Below are the code and all the weights of a small trained network. Each question names an input and a class and asks about switching units off, where a switched-off unit gives its printed mean instead of its output.

import numpy as np


def w(rows, s, z=0):
    codes = np.array(rows[::2]) - 128.0
    scale = np.full(codes.shape[1], s)
    scale[-1] = z or s
    return codes * scale


def f(y):
    return y / 2 * (1 + np.tanh(0.7978845608 * (y + 0.044715 * y**3)))


def log_softmax(a):
    a = a - a.max(-1, keepdims=True)
    return a - np.log(np.exp(a).sum(-1, keepdims=True))


def net(x, mask):
    res = np.array(x, float).reshape(1, 7) / 4 @ E
    y = f(res @ A[0][:, :-1].T + A[0][:, -1])
    res = res + np.where(mask, y, B[0][:, -1]) @ B[0][:, :-1]
    return log_softmax(res[-1] @ U[:, :-1].T + U[:, -1])


A, B = {}, {}
E = w([
[45,73,103,146,74,222,45,102,79,93,159],'x0',
[62,146,112,71,128,135,155,189,96,184,158],'x1',
[120,2,115,137,116,63,151,80,142,136,165],'x2',
[171,94,93,209,172,121,46,188,189,85,211],'x3',
[69,189,158,137,217,97,131,77,116,76,151],'x4',
[189,148,25,163,178,118,103,77,201,167,177],'x5',
[146,136,135,135,110,160,91,109,106,157,182],'x6',
],0.0068)
A[0] = w([
[167,144,82,95,131,99,212,116,155,215,103,114],'neuron 0',
[205,9,98,175,129,94,103,65,177,120,182,254],'neuron 1',
[221,125,146,134,97,118,151,157,157,146,113,147],'neuron 2',
[129,110,59,143,144,157,56,191,155,170,228,200],'neuron 3',
[69,109,136,115,56,164,81,43,69,140,166,91],'neuron 4',
[107,98,133,95,183,47,237,146,138,180,155,156],'neuron 5',
[105,48,127,107,42,129,152,146,104,164,132,151],'neuron 6',
[121,95,180,132,138,96,171,199,133,76,54,108],'neuron 7',
[113,180,157,143,167,160,108,130,94,112,130,58],'neuron 8',
[56,58,124,97,48,136,149,138,99,167,142,122],'neuron 9',
],0.014,0.002)
B[0] = w([
[177,210,128,141,190,119,92,68,149,166,126,202],'neuron 0',
[154,55,111,105,99,41,75,165,203,66,167,247],'neuron 1',
[137,192,101,116,121,142,120,159,91,152,98,181],'neuron 2',
[112,94,140,123,30,67,59,169,158,61,133,224],'neuron 3',
[34,96,165,143,153,136,188,104,99,130,141,209],'neuron 4',
[27,66,140,138,117,156,146,62,145,105,158,200],'neuron 5',
[163,250,112,130,134,136,86,141,129,151,113,188],'neuron 6',
[84,125,131,140,53,144,104,206,98,114,141,172],'neuron 7',
[99,117,112,110,94,94,99,73,176,167,164,164],'neuron 8',
[180,184,135,126,113,185,139,164,79,161,65,194],'neuron 9',
],0.013,0.016)
U = w([
[62,130,141,135,187,165,161,1,146,180,173,83],'0',
[192,69,100,127,172,145,156,131,128,122,137,6],'1',
[43,47,134,92,59,93,92,143,166,46,186,211],'2',
[56,147,161,142,97,228,155,133,64,163,106,110],'3',
[210,199,98,114,106,150,61,150,134,172,100,175],'4',
],0.0066,0.0022)

Each question gives the input, the list of numbers given to net, and the class t.
The units are the neurons (one row each of A and B). Each row of codes is followed by its name. A weight is (code - 128) times the scale printed after its matrix; where a second scale follows, it is the last column's (A, B and U).
mask holds one flag per neuron, in row order. A switched-off neuron (its flag False) gives its mean, the last column of its row in B, instead of its output. The means were averaged over made-up inputs and are rounded, as every weight is.
A unit's drop is (log p(t) with every unit on - log p(t) with that unit switched off) / (log p(t) with every unit on - log p(t) with every unit switched off).
The circuit of an input: a set's keep is (log p(t) with only the set's units on - log p(t) with every unit switched off) / (log p(t) with every unit on - log p(t) with every unit switched off). Starting from all 10 units, units are removed one at a time, each time the one whose removal leaves the highest keep (on an exact tie, the one counted first), for as long as the keep stays at least 0.8.
circuit, biggest first: the units of the circuit, biggest drop first
unit that matters most: the unit with the biggest drop
k most important neurons: the k neurons with the biggest drops, biggest first
drop of u: that unit's drop, to one decimal
input [-4,8,3,5,-8,-3,-8], class 4: circuit, biggest first => neuron 6
input [2,2,-4,-2,2,4,-3], class 4: 4 most important neurons => neuron 5; neuron 4; neuron 1; neuron 3
input [-5,6,7,1,-2,-2,-7], class 3: circuit, biggest first => neuron 3; neuron 1
input [5,-3,-8,1,7,-5,0], class 0: circuit, biggest first => neuron 1; neuron 8
input [-8,-2,-8,-4,8,0,-6], class 0: 3 most important neurons => neuron 1; neuron 3; neuron 0
input [-6,4,-7,1,2,7,-4], class 0: circuit, biggest first => neuron 5; neuron 1
input [-7,4,-1,-2,0,6,8], class 0: circuit, biggest first => neuron 5; neuron 0
input [5,2,0,0,-7,1,3], class 4: 3 most important neurons => neuron 6; neuron 9; neuron 5
input [-4,6,-8,-7,-1,7,6], class 0: circuit, biggest first => neuron 3; neuron 9
input [-7,8,-1,3,1,3,-1], class 0: circuit, biggest first => neuron 1; neuron 5
input [-5,2,-5,-6,-2,5,-8], class 0: 2 most important neurons => neuron 5; neuron 0
input [-2,-2,-2,-3,-4,3,-7], class 4: 3 most important neurons => neuron 4; neuron 0; neuron 2
input [4,6,-8,-7,-2,2,-8], class 4: 3 most important neurons => neuron 5; neuron 4; neuron 0
input [-2,-6,-8,6,-4,-2,-7], class 4: unit that matters most => neuron 4
input [-3,7,3,-3,-5,8,3], class 4: 2 most important neurons => neuron 0; neuron 4
input [-8,-6,1,0,-8,-2,0], class 4: 2 most important neurons => neuron 2; neuron 0
input [4,-3,8,-3,2,-6,6], class 3: 2 most important neurons => neuron 4; neuron 9
input [-4,4,1,-5,-3,3,-3], class 0: drop of neuron 5 => 0.6
input [3,-1,-1,-4,-2,-4,-5], class 3: drop of neuron 1 => 0.1
input [-3,-5,-5,5,1,-5,3], class 4: circuit, biggest first => neuron 5
input [-8,1,-1,-3,5,7,2], class 0: drop of neuron 7 => 0.0
input [4,-6,-2,-2,0,-8,-6], class 3: drop of neuron 1 => 0.3
